[-51, -7, -19, 9, 11, -9, 3, -9, -9, -45, 3, 46, -14, -16, -9, 36, -30, -7, 37]	J615 + j672
[-36, -21, -17, 1, 19, -38, -8, -5, 11, -18, -9, 17, -24, -5, 3, 26, -19, -36, 10]	J875 + j393
[-35, -33, -16, 10, -9, -27, -6, -5, -4, -39, -22, 7, -9, -4, 6, 40, -22, -16, 38]	J875 + j672
[-52, 1, -42, 25, 6, -27, -19, -20, -6, -38, -11, 31, -47, -9, 9, 38, -10, -35, 17]	J875 + j393
[-53, -15, -31, 26, 11, -39, -5, -4, -5, -43, -11, 57, -48, -12, 19, 42, -18, -39, 38]	J615 + j393
[-40, -3, -34, 13, 17, -88, 1, -3, -14, -37, -5, 41, -37, -7, 11, 15, -12, -23, 27]	J615 + j393
[-52, 2, -17, 11, 2, 3, -4, 2, 4, -15, -24, 35, -20, -17, 12, 27, -3, -14, 14]	J615 + j419
[-15, -39, 64, 23, 28, -22, -3, 2, -11, -46, -30, 4, -10, -19, -7, 43, -41, -30, 17]	J875 + j542
[-25, -17, -11, -5, 0, -18, -10, -6, -1, -34, -10, 18, -12, -16, 2, 32, -14, -33, 23]	J875 + j672
[2, -3, 6, -16, 8, -26, 19, -4, -4, 3, -12, 29, 7, -29, 11, 13, -1, -2, 27]	J615 + j393
[-32, -18, -3, 2, 12, -28, 6, 2, -1, -50, -10, 20, -10, -15, -1, 27, -14, -9, 39]	J615 + j672
[-43, -42, -18, -5, 0, -31, -6, -7, -12, -41, -18, 8, -16, -9, -18, 27, -26, -26, 28]	J875 + j672
[-58, -10, -28, -2, 9, -22, -4, -16, 14, -24, -1, 24, -8, -12, -2, 31, -17, -16, 22]	J615 + j542
[-46, -19, -22, -8, 8, -20, 2, -8, -6, -46, -14, 15, -24, -15, -8, 25, -30, -18, 35]	J875 + j672
[-46, -12, -25, 5, 14, -28, -1, 1, -4, -21, -24, -16, -7, -11, 0, 32, -20, -4, 20]	J615 + j672
[-56, -20, -50, 11, 22, -31, 1, 3, -9, -39, -7, 33, -12, -24, 8, 34, -14, -31, 28]	J615 + j419
[-32, -5, -22, 14, 9, -15, -14, 0, 3, -33, -3, 42, -12, -5, 7, 20, -12, 10, 23]	J615 + j672
[-31, -20, -12, -18, 7, -32, -13, -9, -5, -41, -15, 20, -17, -7, 1, 24, -16, -9, 26]	J875 + j672
[-40, -12, -28, -4, -12, -29, -8, -7, -5, -35, -16, 39, -39, -5, 0, 18, -12, -26, 24]	J875 + j393
[-64, -17, -49, 82, 6, -21, -11, 7, -6, -55, -5, 49, -27, -5, 12, 51, -7, -33, 28]	J615 + j672
[-35, -10, -10, -13, -1, -19, -13, -5, 0, -19, -11, 30, -6, 3, -3, 22, -12, 1, 14]	J615 + j672
[-53, -15, -27, 18, 15, -16, -6, 38, -4, -34, 12, 31, -18, -14, 1, 46, -15, -8, 23]	J615 + j672
[-35, -18, -15, 10, 2, -31, -5, -3, -3, -37, -21, 17, -30, -30, 5, 26, -18, -20, 29]	J875 + j672
[-35, -18, -39, 13, 5, -25, 1, 2, -10, -36, -10, 9, -6, -12, -4, 36, -22, -39, 35]	J875 + j542

[-9, 13, 13, 10, -4, 3, -2, 1, -23, 1, -18, -4, -13, -2, -5, 5, 37, 17, -8]	J432 + j776
[-3, 7, 8, -20, 19, 24, 9, -27, -31, -5, 2, -7, -26, 15, 9, 5, 14, 12, 5]	j903 + j376
[-20, 15, 18, 13, 9, 26, 11, -6, -46, -8, -33, -8, -25, 4, 4, 7, 42, 33, -1]	J432 + j173
[-18, 9, 9, 13, 7, 12, 14, -7, -12, -4, -14, 0, -12, -3, 2, 2, 25, 16, 4]	J279 + j376
[-19, 10, 7, -2, -5, 3, 2, -15, -17, -3, -1, -2, -29, -1, -2, 7, 54, 23, -7]	J432 + j376
[-16, 9, 12, 11, -2, 7, -2, 3, -30, -3, -34, -9, -22, 1, 9, 3, 19, 23, -33]	j909 + j173
[-13, 14, 5, 4, -16, -9, 12, -3, -4, 9, -17, -1, -29, -14, -1, -1, 21, 13, 13]	j903 + j376
[-15, 17, 15, 12, -2, -1, 3, 2, -28, 5, -31, -7, -37, -7, -1, 7, 41, 23, -8]	J432 + j776
[-19, 16, 10, 8, -6, 9, 3, -9, -25, -1, -14, 0, -30, -7, 2, 1, 53, 17, -2]	j909 + j376
[-17, 21, 20, 17, -11, 10, 15, -6, -20, -1, -24, 4, -26, -21, -1, 7, 63, 21, 7]	J529 + j376
[-6, 10, 5, -14, 1, 3, 9, -5, -2, 0, 1, -2, -26, -6, 1, 7, 32, 13, 9]	J529 + j376
[-16, 15, 14, 7, -9, 14, 9, -2, -22, -8, -35, -10, -37, -7, -3, 7, 29, 18, -7]	j909 + j776
[-6, 10, 12, 12, -5, 5, -5, -1, -27, -3, -20, -4, -13, -4, -4, 2, 29, 9, -6]	J432 + j173
[-7, 7, -1, 8, 3, 10, 8, -3, -14, 1, 9, 5, -15, -7, 6, 9, 29, 11, 5]	J279 + j167
[-14, 10, 5, 0, -5, 20, 2, -8, -28, -9, -1, -7, -29, -9, -3, 3, 24, 4, -7]	j909 + j376
[-21, 15, 13, 11, -11, 1, 2, -1, -24, 7, -33, -3, -25, -9, -1, 4, 42, 23, -7]	J432 + j776
[-11, 9, 13, 15, -9, 5, 9, 3, -20, 0, -38, -4, -17, -10, -2, 5, 27, 16, -4]	J529 + j173
[-12, 11, 5, -1, -6, 8, 5, -13, -12, -2, -12, -1, -26, -14, 2, 7, 22, 8, -2]	J279 + j376
[-14, 17, 15, 8, -9, 1, 9, -1, -27, -4, -40, 3, -27, -6, 1, 8, 27, 21, -2]	j903 + j776
[-17, 17, 9, 19, -22, -5, 3, 6, -15, 9, -23, 1, -21, -17, -5, 3, 51, 21, -8]	j909 + j776
[-18, 13, 8, 3, -4, 23, 4, -5, -25, -7, -8, -5, -39, -11, 3, 6, 53, 24, -3]	j909 + j399
[-12, 15, 19, 16, 1, 13, 8, -6, -36, 0, -34, 0, -15, -1, 2, 7, 44, 22, 0]	J529 + j173
[-16, 11, -2, 5, -6, 0, 15, -9, -8, 6, -14, 15, -29, -12, -6, 12, 22, 15, 3]	j903 + j376
[-21, 13, 2, 9, -12, 13, -1, -12, -23, -6, -11, -7, -25, -11, -6, 2, 31, 9, -12]	j909 + j376
[-19, 17, 12, 2, 5, 17, 8, -11, -20, -4, -2, -3, -38, -7, 8, 7, 68, 29, -1]	J432 + j376
[-22, 16, 9, 16, -7, 2, 9, -8, -33, 13, -27, -3, -15, -7, 0, 7, 25, 27, -3]	J279 + j776
[-17, 13, 5, -2, -7, 8, 3, -4, -12, -5, -1, -5, -37, -9, -4, 4, 42, 12, 1]	j909 + j376
[-12, 12, 7, 3, -9, -3, 12, -6, -3, 5, -17, 0, -24, -13, -2, 8, 25, 12, -1]	j903 + j376
[-22, 15, 9, 7, -13, 9, 8, -3, -17, -7, -11, -4, -32, -12, -6, 4, 44, 14, -6]	j909 + j376
[-20, 11, 3, 14, -6, 10, 15, -1, -8, -4, -10, -7, -23, -9, 0, 1, 48, 15, -1]	j909 + j376
[-13, 16, 19, 12, -12, 4, 14, -4, -17, 2, -30, 10, -23, -12, -1, 10, 35, 14, 4]	J529 + j376
[-22, 18, 18, 12, -8, 4, 8, 3, -33, 2, -33, 1, -29, -12, 2, 8, 64, 34, -2]	J432 + j776
[-7, -1, 6, -18, 12, 18, 1, -23, -23, -7, 6, -6, -23, 11, 4, 6, 29, 9, -7]	J529 + j376
[-11, 9, 8, 3, 4, 12, 14, 0, -11, 0, 0, 4, -24, -11, -1, 12, 49, 11, 4]	J529 + j399

[11, -12, 0, 10, -3, -4, 4, 3, 2, -23, -5, 7, 11, 10, -1, -4, 2, 12, 7]	P + j437
[-8, -12, -11, 6, -2, -11, 5, -13, 1, 18, 0, 8, 9, 21, -4, -6, -10, 10, 8]	P + j360
[5, 1, -12, 5, 10, -15, 1, -1, 3, 17, -14, 2, 14, 13, -11, 4, -5, 9, 19]	P + j360
[2, -12, -12, 10, -1, -10, 8, -4, 2, 18, -2, 9, 7, 16, -5, 1, -6, 18, 14]	P + j700
[13, -35, -14, 7, 22, -5, 10, -2, 13, 43, 2, 4, 4, 23, -6, -6, 6, 20, 7]	P + j700
[7, 4, -8, 8, 6, -24, 13, 3, 27, -12, -11, 17, 12, 10, -7, -19, -1, 20, 7]	X + j437
[11, -5, -3, 11, 4, -12, 1, 1, 2, 14, -10, -6, 7, 25, -1, -13, 4, 12, 7]	P + j360
[4, -15, -12, 8, 5, -6, -2, -6, -1, 13, -7, 6, 3, 14, -6, -15, -4, -5, 16]	P + j360
[-4, -1, -3, 1, 18, -15, -8, -8, 22, 8, 13, 5, 3, 14, -4, -3, -11, 12, 7]	P + j700
[-11, -15, 11, -3, -2, -8, -2, -1, -1, -6, 21, 14, 6, 9, 3, 8, -2, 10, 1]	X + j437
[4, -9, 3, 8, 27, -31, -4, 4, 18, 20, -7, 8, 15, 14, 5, -13, 4, 7, 10]	P + j360
[24, -11, -4, 3, 5, -10, 6, 2, -3, 3, -6, 16, 17, 7, 3, 5, 10, 8, 12]	X + j437
[26, -10, -10, 13, 1, -6, -2, 13, 10, 9, -18, 12, 25, 28, -3, -12, -15, 20, 6]	P + j437
[11, -2, -24, 23, 16, -14, 8, 12, 3, 38, -29, 12, 13, 14, -14, 9, 1, 15, 18]	X + j360
[9, 1, -4, 12, 10, -9, 0, -5, -7, 14, -5, 5, 9, 14, -4, 7, 0, 11, 1]	X + j437
[4, -6, -10, 3, 9, -17, 7, -9, 12, 17, 2, 10, 5, 16, -11, 2, -2, 10, 8]	P + j700
[6, -19, -5, -16, -6, -12, 8, -11, 3, 19, -6, 12, 5, 20, -1, -12, -4, 11, 10]	X + j700
[-3, -12, -3, 9, 20, -6, -2, -12, 6, 21, -1, 9, 5, 25, -1, -1, 1, 16, 9]	X + j360
[9, -6, -9, 12, 15, -10, 3, 0, 5, 7, 2, 18, 12, 20, 4, 11, 2, 9, 8]	P + j700
[6, -17, -12, 10, 17, -6, 0, -3, 16, -14, -21, 0, 13, 18, -6, -22, 3, 11, 6]	P + j360
[0, -29, -6, 14, 13, 2, 1, -7, 7, 14, 11, 25, 13, 34, -4, 0, 0, 16, 13]	P + j700
[14, -10, -8, 5, -4, 4, 5, 2, 8, -4, -18, 2, 9, 13, -6, -9, -5, 13, 13]	X + j360
[-8, -9, -18, 0, 53, -31, 5, 4, 36, 14, -3, -6, 4, 22, 9, -24, -7, 6, 8]	P + j360
[14, -3, -5, 7, 10, -7, 9, -2, -6, -5, 2, 20, 9, 12, -7, 11, 0, 25, 11]	X + j700
[21, -2, -4, 21, 5, -16, 20, -6, 12, 20, -23, 7, 12, 32, -12, -2, -4, 25, 9]	X + j437
[1, -5, -12, 10, 7, -7, 0, 10, -2, 7, -10, -2, -5, 9, 1, -8, -18, 5, 8]	X + j360
[13, -6, -21, 18, 18, -24, 10, 9, 27, 23, 6, 14, 5, 10, 4, -27, 1, 17, -2]	P + j700
[-5, 5, -6, 19, -1, -15, -3, -3, -6, -6, -11, 6, 6, 13, -6, 0, -1, 3, 11]	X + j360
[11, -17, -9, 4, -12, -4, 14, 1, -2, 14, 5, 12, 8, 16, -3, -14, -5, 6, 4]	P + j700
[10, -1, -10, 7, 4, -10, -6, -2, -5, 7, -12, 8, 11, 28, -7, -3, 0, 8, 2]	P + j360
[10, -5, -18, 13, 11, -2, 0, 6, 8, 16, -21, 3, 16, 12, -12, -6, -5, -14, 17]	P + j360
[20, -2, -16, 8, 3, -12, 2, 9, 3, 27, -16, 6, 7, -1, -12, 6, -6, 18, 13]	P + j700
